Below are the code and all the weights of a small trained network. Each question names an input and a target symbol and asks about switching units off, where a switched-off unit gives its printed mean instead of its output.

import numpy as np


def w(rows, s, z=0):
    codes = np.array(rows[::2]) - 128.0
    scale = np.full(codes.shape[1], s)
    scale[-1] = z or s
    return codes * scale


def norm(h):
    return h / np.sqrt((h * h).mean(-1, keepdims=True) + 1e-5)


def softmax(a):
    e = np.exp(a - a.max(-1, keepdims=True))
    return e / e.sum(-1, keepdims=True)


def log_softmax(a):
    a = a - a.max(-1, keepdims=True)
    return a - np.log(np.exp(a).sum(-1, keepdims=True))


def net(x, mask):
    ids = ['αβγδεζηθλμξστφψω'.index(c) for c in x.split()]
    T = len(ids)
    res = E[ids] + P[:T]
    u = 0
    for l in range(3):
        r = norm(res)
        for j in range(2):
            rows = slice(2 * j, 2 * j + 2)
            q, k, v = (r @ M[l][rows].T for M in (Q, K, V))
            z = softmax(np.where(np.tri(T) > 0, q @ k.T / 2**0.5, -1e9)) @ v
            o = O[l][rows]
            res = res + np.where(mask[u + j], z, o[:, -1]) @ o[:, :-1]
        u += 2
    return log_softmax(norm(res)[-1] @ U[:, :-1].T + U[:, -1])


Q, K, V, O = {}, {}, {}, {}
E = w([
[112,96,105],'α',
[134,111,143],'β',
[133,110,143],'γ',
[135,111,144],'δ',
[136,111,144],'ε',
[136,111,145],'ζ',
[139,112,145],'η',
[141,111,146],'θ',
[139,111,145],'λ',
[149,136,106],'μ',
[161,109,143],'ξ',
[106,164,26],'σ',
[159,103,141],'τ',
[90,173,75],'φ',
[135,148,173],'ψ',
[79,28,4],'ω',
],0.024)
P = w([
[142,189,224],'0',
[167,199,215],'1',
[118,178,224],'2',
[119,179,233],'3',
[118,181,223],'4',
[120,175,234],'5',
[133,177,242],'6',
[175,187,241],'7',
[147,177,248],'8',
[135,165,253],'9',
],0.0035)
Q[0] = w([
[185,44,254],'0.h0',
[232,181,193],'0.h0',
[87,25,227],'0.h1',
[63,74,216],'0.h1',
],0.0083)
K[0] = w([
[160,106,195],'0.h0',
[206,242,197],'0.h0',
[39,65,48],'0.h1',
[12,66,139],'0.h1',
],0.011)
V[0] = w([
[188,255,130],'0.h0',
[28,95,80],'0.h0',
[120,63,64],'0.h1',
[123,211,139],'0.h1',
],0.0069)
O[0] = w([
[1,97,197,99],'0.h0',
[194,213,72,3],'0.h0',
[211,84,231,170],'0.h1',
[101,85,102,62],'0.h1',
],0.0072,0.0037)
Q[1] = w([
[188,106,16],'1.h0',
[250,101,157],'1.h0',
[87,56,22],'1.h1',
[129,182,126],'1.h1',
],0.012)
K[1] = w([
[233,176,76],'1.h0',
[244,177,203],'1.h0',
[46,116,144],'1.h1',
[95,36,152],'1.h1',
],0.011)
V[1] = w([
[175,121,127],'1.h0',
[155,189,208],'1.h0',
[54,199,124],'1.h1',
[169,253,223],'1.h1',
],0.014)
O[1] = w([
[113,99,71,118],'1.h0',
[54,188,78,200],'1.h0',
[153,228,139,1],'1.h1',
[6,155,190,50],'1.h1',
],0.013,0.0034)
Q[2] = w([
[2,146,86],'2.h0',
[177,110,104],'2.h0',
[47,123,95],'2.h1',
[115,202,72],'2.h1',
],0.0095)
K[2] = w([
[7,156,169],'2.h0',
[198,72,111],'2.h0',
[118,72,154],'2.h1',
[23,117,129],'2.h1',
],0.013)
V[2] = w([
[145,91,233],'2.h0',
[94,115,145],'2.h0',
[151,43,61],'2.h1',
[2,92,195],'2.h1',
],0.008)
O[2] = w([
[1,156,129,254],'2.h0',
[170,125,174,160],'2.h0',
[176,243,195,255],'2.h1',
[198,147,31,175],'2.h1',
],0.0052,0.0033)
U = w([
[119,128,137,37],'α',
[107,157,127,73],'β',
[141,119,92,85],'γ',
[102,130,108,56],'δ',
[102,132,120,58],'ε',
[99,133,116,65],'ζ',
[86,122,123,81],'η',
[86,111,115,69],'θ',
[82,110,115,121],'λ',
[154,169,161,192],'μ',
[106,36,142,84],'ξ',
[189,201,151,255],'σ',
[133,48,140,73],'τ',
[143,252,145,229],'φ',
[76,228,155,167],'ψ',
[241,90,133,208],'ω',
],0.021,0.0094)

Each question gives the input, a string of symbols that net reads in full, and the target symbol t.
The units are the heads (2 rows each of Q, K, V and O). Each row of codes is followed by its name. A weight is (code - 128) times the scale printed after its matrix; where a second scale follows, it is the last column's (O and U).
mask holds one flag per head, layer by layer. A switched-off head (its flag False) gives its mean, the last column of its rows in O, instead of its output. The means were averaged over made-up inputs and are rounded, as every weight is.
A unit's drop is (log p(t) with every unit on - log p(t) with that unit switched off) / (log p(t) with every unit on - log p(t) with every unit switched off).
The circuit of an input: a set's keep is (log p(t) with only the set's units on - log p(t) with every unit switched off) / (log p(t) with every unit on - log p(t) with every unit switched off). Starting from all 6 units, units are removed one at a time, each time the one whose removal leaves the highest keep (on an exact tie, the one counted first), for as long as the keep stays at least 0.8.
circuit, biggest first: the units of the circuit, biggest drop first
most important unit: the unit with the biggest drop
heads that matter: for each layer, one digit per head in row order, 1 if its drop is at least 0.15 and else 0, layers parted by /
input ξ γ ψ τ, target ψ: circuit, biggest first : 1.h1; 0.h1
input ψ η ε, target ψ: heads that matter : 00 / 11 / 00
input η ε ψ ψ δ, target ψ: circuit, biggest first : 1.h1
input δ σ σ, target σ: circuit, biggest first : 1.h0; 1.h1
input ε λ ξ ω γ, target ω: circuit, biggest first : 0.h0; 1.h1; 0.h1
input μ φ ζ, target φ: circuit, biggest first : 1.h1; 0.h0
input ζ λ φ η, target φ: heads that matter : 01 / 01 / 00
input ξ ξ ξ ψ β φ η, target φ: circuit, biggest first : 1.h1; 0.h0; 0.h1
input θ θ λ σ ξ, target σ: circuit, biggest first : 0.h1; 0.h0; 1.h1
input θ η σ γ, target σ: circuit, biggest first : 0.h1; 1.h1
input θ σ ξ, target σ: circuit, biggest first : 1.h1; 0.h0
input φ η ψ ε, target ψ: heads that matter : 00 / 01 / 00
input θ σ δ, target σ: circuit, biggest first : 1.h1; 0.h1
input δ σ η ω ξ ζ β λ ψ, target ψ: heads that matter : 00 / 10 / 00
input λ β λ φ μ γ θ σ λ, target σ: heads that matter : 11 / 01 / 00
input ξ λ ξ φ ω σ, target ω: most important unit : 1.h0
input ζ ξ η θ λ ξ λ, target ξ: heads that matter : 11 / 01 / 01
input ξ ω ψ, target ω: heads that matter : 11 / 01 / 00
input λ θ ω, target ω: heads that matter : 00 / 10 / 00
input η μ ξ δ λ μ ξ η, target ξ: most important unit : 0.h0
